Here is a tiny trained network, its code and every weight. The questions are about switching its units off for an input and a class, where a switched-off unit gives its printed mean instead of its output.

import numpy as np


def w(rows, s, z=0):
    codes = np.array(rows[::2]) - 128.0
    scale = np.full(codes.shape[1], s)
    scale[-1] = z or s
    return codes * scale


def f(y):
    return np.maximum(y, 0)


def log_softmax(a):
    a = a - a.max(-1, keepdims=True)
    return a - np.log(np.exp(a).sum(-1, keepdims=True))


def net(x, mask):
    res = np.array(x, float).reshape(1, 2) / 4 @ E
    y = f(res @ A[0][:, :-1].T + A[0][:, -1])
    res = res + np.where(mask, y, B[0][:, -1]) @ B[0][:, :-1]
    return log_softmax(res[-1] @ U[:, :-1].T + U[:, -1])


A, B = {}, {}
E = w([
[40,27,118,85,52,220,69,206,181],'x0',
[118,167,189,133,11,97,227,177,156],'x1',
],0.011)
A[0] = w([
[20,37,41,77,253,244,24,148,110,255],'N0',
[48,52,51,153,16,230,47,178,214,6],'N1',
[39,34,107,136,38,229,123,228,248,154],'N2',
[51,176,184,172,35,155,199,201,193,8],'N3',
[63,137,182,168,11,167,182,223,222,226],'N4',
[89,73,17,79,235,190,39,64,74,3],'N5',
],0.0065,0.0073)
B[0] = w([
[77,69,174,90,182,26,175,105,97,253],'N0',
[236,200,186,202,140,99,157,153,160,193],'N1',
[161,204,151,167,188,60,190,62,211,223],'N2',
[184,65,251,50,87,118,86,201,51,163],'N3',
[84,70,158,83,152,31,158,108,72,210],'N4',
[254,102,233,130,93,124,81,234,89,185],'N5',
],0.01,0.02)
U = w([
[211,236,137,223,162,75,161,69,157,92],'0',
[140,34,206,56,79,89,115,209,61,17],'1',
[24,77,109,86,158,68,169,30,114,248],'2',
[32,59,49,59,24,254,28,204,211,2],'3',
[49,43,35,48,60,209,35,181,240,2],'4',
[15,81,10,43,55,201,24,192,216,2],'5',
[49,119,20,52,25,237,39,137,188,2],'6',
],0.01,0.0074)

Each question gives the input, the list of numbers given to net, and the class t.
The units are the neurons (one row each of A and B). Each row of codes is followed by its name. A weight is (code - 128) times the scale printed after its matrix; where a second scale follows, it is the last column's (A, B and U).
mask holds one flag per neuron, in row order. A switched-off neuron (its flag False) gives its mean, the last column of its row in B, instead of its output. The means were averaged over made-up inputs and are rounded, as every weight is.
A unit's drop is (log p(t) with every unit on - log p(t) with that unit switched off) / (log p(t) with every unit on - log p(t) with every unit switched off).
most important unit: the unit with the biggest drop
k most important neurons: the k neurons with the biggest drops, biggest first
drop of u: that unit's drop, to one decimal
input [-3,8], class 1: most important unit	N3
input [-3,1], class 2: 3 most important neurons	(N1 N2 N5)
input [-2,3], class 2: 4 most important neurons	(N5 N1 N2 N3)
input [-1,-1], class 2: 3 most important neurons	(N1 N5 N2)
input [4,-1], class 0: 3 most important neurons	(N1 N2 N3)
input [-6,-7], class 1: 3 most important neurons	(N2 N5 N1)
input [7,0], class 0: 2 most important neurons	(N1 N2)
input [4,3], class 0: 4 most important neurons	(N2 N1 N0 N5)
input [2,3], class 2: 4 most important neurons	(N5 N4 N1 N2)
input [-3,5], class 1: 2 most important neurons	(N2 N0)
input [-4,-7], class 1: 2 most important neurons	(N5 N2)
input [-1,-4], class 1: 2 most important neurons	(N2 N5)
input [-3,-1], class 2: 3 most important neurons	(N1 N2 N5)
input [-4,-5], class 1: 2 most important neurons	(N2 N1)
input [-1,0], class 2: most important unit	N1
input [8,6], class 0: drop of N2	2.0
input [-3,-8], class 1: drop of N5	0.9
input [6,0], class 0: drop of N2	0.5
